Here is a tiny trained network, its code and every weight. The questions are about switching its units off for an input and a class, where a switched-off unit gives its printed mean instead of its output.

import numpy as np


def w(rows, s, z=0):
    codes = np.array(rows[::2]) - 128.0
    scale = np.full(codes.shape[1], s)
    scale[-1] = z or s
    return codes * scale


def norm(h):
    return h / np.sqrt((h * h).mean(-1, keepdims=True) + 1e-5)


def f(y):
    return np.maximum(y, 0)


def log_softmax(a):
    a = a - a.max(-1, keepdims=True)
    return a - np.log(np.exp(a).sum(-1, keepdims=True))


def net(x, mask):
    res = np.array(x, float).reshape(1, 8) / 4 @ E
    u = 0
    for l in range(3):
        y = f(norm(res) @ A[l][:, :-1].T + A[l][:, -1])
        res = res + np.where(mask[u : u + 8], y, B[l][:, -1]) @ B[l][:, :-1]
        u += 8
    return log_softmax(norm(res)[-1] @ U[:, :-1].T + U[:, -1])


A, B = {}, {}
E = w([
[128,129,130],'x0',
[253,195,126],'x1',
[130,128,127],'x2',
[87,196,53],'x3',
[198,96,69],'x4',
[127,130,127],'x5',
[128,127,127],'x6',
[127,126,129],'x7',
],0.0059)
A[0] = w([
[181,254,160,255],'0.n1',
[99,196,121,46],'0.n2',
[180,206,155,220],'0.n3',
[179,143,199,45],'0.n4',
[58,83,36,205],'0.n5',
[176,155,164,101],'0.n6',
[187,107,25,144],'0.n7',
[121,52,74,249],'0.n8',
],0.01,0.0028)
B[0] = w([
[96,68,56,254],'0.n1',
[9,144,183,161],'0.n2',
[76,30,14,220],'0.n3',
[191,96,130,167],'0.n4',
[254,161,96,242],'0.n5',
[147,119,90,170],'0.n6',
[149,143,156,203],'0.n7',
[107,224,206,212],'0.n8',
],0.0066,0.0061)
A[1] = w([
[125,122,156,64],'1.n1',
[98,94,177,166],'1.n2',
[112,118,68,183],'1.n3',
[198,116,160,130],'1.n4',
[161,150,158,253],'1.n5',
[83,154,82,200],'1.n6',
[127,115,131,67],'1.n7',
[128,252,133,125],'1.n8',
],0.013,0.0021)
B[1] = w([
[69,49,253,146],'1.n1',
[144,187,72,188],'1.n2',
[134,51,201,236],'1.n3',
[37,12,78,202],'1.n4',
[114,69,188,197],'1.n5',
[154,163,3,230],'1.n6',
[234,215,111,130],'1.n7',
[187,197,189,254],'1.n8',
],0.0043,0.0052)
A[2] = w([
[106,148,112,118],'2.n1',
[195,64,79,9],'2.n2',
[110,114,157,68],'2.n3',
[125,198,217,13],'2.n4',
[121,147,81,153],'2.n5',
[144,55,147,182],'2.n6',
[136,164,54,107],'2.n7',
[104,162,255,107],'2.n8',
],0.0083,0.0016)
B[2] = w([
[97,154,200,157],'2.n1',
[142,104,48,252],'2.n2',
[58,193,177,153],'2.n3',
[67,116,81,218],'2.n4',
[83,234,245,202],'2.n5',
[253,173,250,242],'2.n6',
[59,236,201,231],'2.n7',
[67,52,174,254],'2.n8',
],0.0049,0.0032)
U = w([
[28,80,198,131],'0',
[162,69,98,232],'1',
[136,92,212,214],'2',
[186,53,104,56],'3',
[88,242,141,169],'4',
[27,94,52,78],'5',
[234,250,143,6],'6',
[180,157,33,62],'7',
],0.013,0.0024)

Each question gives the input, the list of numbers given to net, and the class t.
The units are the neurons (one row each of A and B). Each row of codes is followed by its name. A weight is (code - 128) times the scale printed after its matrix; where a second scale follows, it is the last column's (A, B and U).
mask holds one flag per neuron, layer by layer. A switched-off neuron (its flag False) gives its mean, the last column of its row in B, instead of its output. The means were averaged over made-up inputs and are rounded, as every weight is.
A unit's drop is (log p(t) with every unit on - log p(t) with that unit switched off) / (log p(t) with every unit on - log p(t) with every unit switched off).
The circuit of an input: a set's keep is (log p(t) with only the set's units on - log p(t) with every unit switched off) / (log p(t) with every unit on - log p(t) with every unit switched off). Starting from the 12 units with the biggest drops (on a tie, the unit counted first), units are removed one at a time, each time the one whose removal leaves the highest keep (on an exact tie, the one counted first), for as long as the keep stays at least 0.8.
circuit, biggest first: the units of the circuit, biggest drop first
most important unit: the unit with the biggest drop
top k neurons: the k neurons with the biggest drops, biggest first
top k neurons in layer l: the k neurons of layer l with the biggest drops, biggest first
drop when u is switched off: that unit's drop, to one decimal
input [-6,-5,-2,1,6,-2,-3,2], class 6: circuit, biggest first -> [0.n5, 0.n8]
input [8,-7,-3,-7,8,5,7,-8], class 2: top 2 neurons -> [0.n8, 0.n3]
input [-6,-7,-5,-8,7,3,6,8], class 2: top neuron -> [0.n8]
input [-2,-5,8,0,8,-7,7,6], class 2: circuit, biggest first -> [0.n8, 0.n3]
input [-2,6,-1,7,-7,8,4,-6], class 5: circuit, biggest first -> [0.n1, 0.n3]
input [-1,8,0,2,-2,2,-2,-3], class 5: top 3 neurons in layer 0 -> [0.n3, 0.n1, 0.n5]
input [2,6,-6,8,-3,-8,-2,1], class 5: circuit, biggest first -> [0.n1, 0.n5]
input [-7,-2,-4,1,3,2,1,-7], class 6: circuit, biggest first -> [0.n5, 0.n8]
input [8,-3,7,-1,4,1,1,3], class 2: top 2 neurons -> [0.n8, 1.n5]
input [-3,0,-6,1,-1,-2,-6,5], class 4: top 4 neurons -> [1.n6, 0.n2, 0.n3, 1.n4]
input [-7,7,-1,1,-1,-3,5,6], class 5: top 4 neurons -> [0.n3, 0.n1, 0.n5, 1.n8]
input [3,-7,8,-5,5,5,-5,7], class 2: top 3 neurons in layer 0 -> [0.n8, 0.n5, 0.n3]
input [-4,-1,0,0,1,-8,-3,-4], class 2: top 3 neurons in layer 1 -> [1.n5, 1.n6, 1.n4]
input [-7,-6,-3,7,5,-6,-3,7], class 6: most important unit -> 0.n5
input [-4,-3,-6,-8,7,2,-2,-5], class 2: top 3 neurons in layer 0 -> [0.n8, 0.n3, 0.n1]
input [8,-8,6,4,5,4,-2,-2], class 6: top 2 neurons in layer 0 -> [0.n5, 0.n8]
input [-6,-3,1,-1,6,-2,3,8], class 2: top 2 neurons -> [0.n8, 1.n5]
input [-5,-3,-7,4,-2,1,-8,1], class 4: top 2 neurons in layer 2 -> [2.n6, 2.n4]
input [6,-8,3,-1,6,1,3,-6], class 2: drop when 0.n8 is switched off -> 0.8
input [-7,-8,6,7,-2,-8,-7,-7], class 4: drop when 0.n2 is switched off -> 0.0
input [-4,-5,-7,7,0,1,7,-6], class 4: drop when 2.n6 is switched off -> 0.1
input [5,-3,-7,-2,6,-1,-6,-6], class 2: top neuron in layer 1 -> [1.n4]
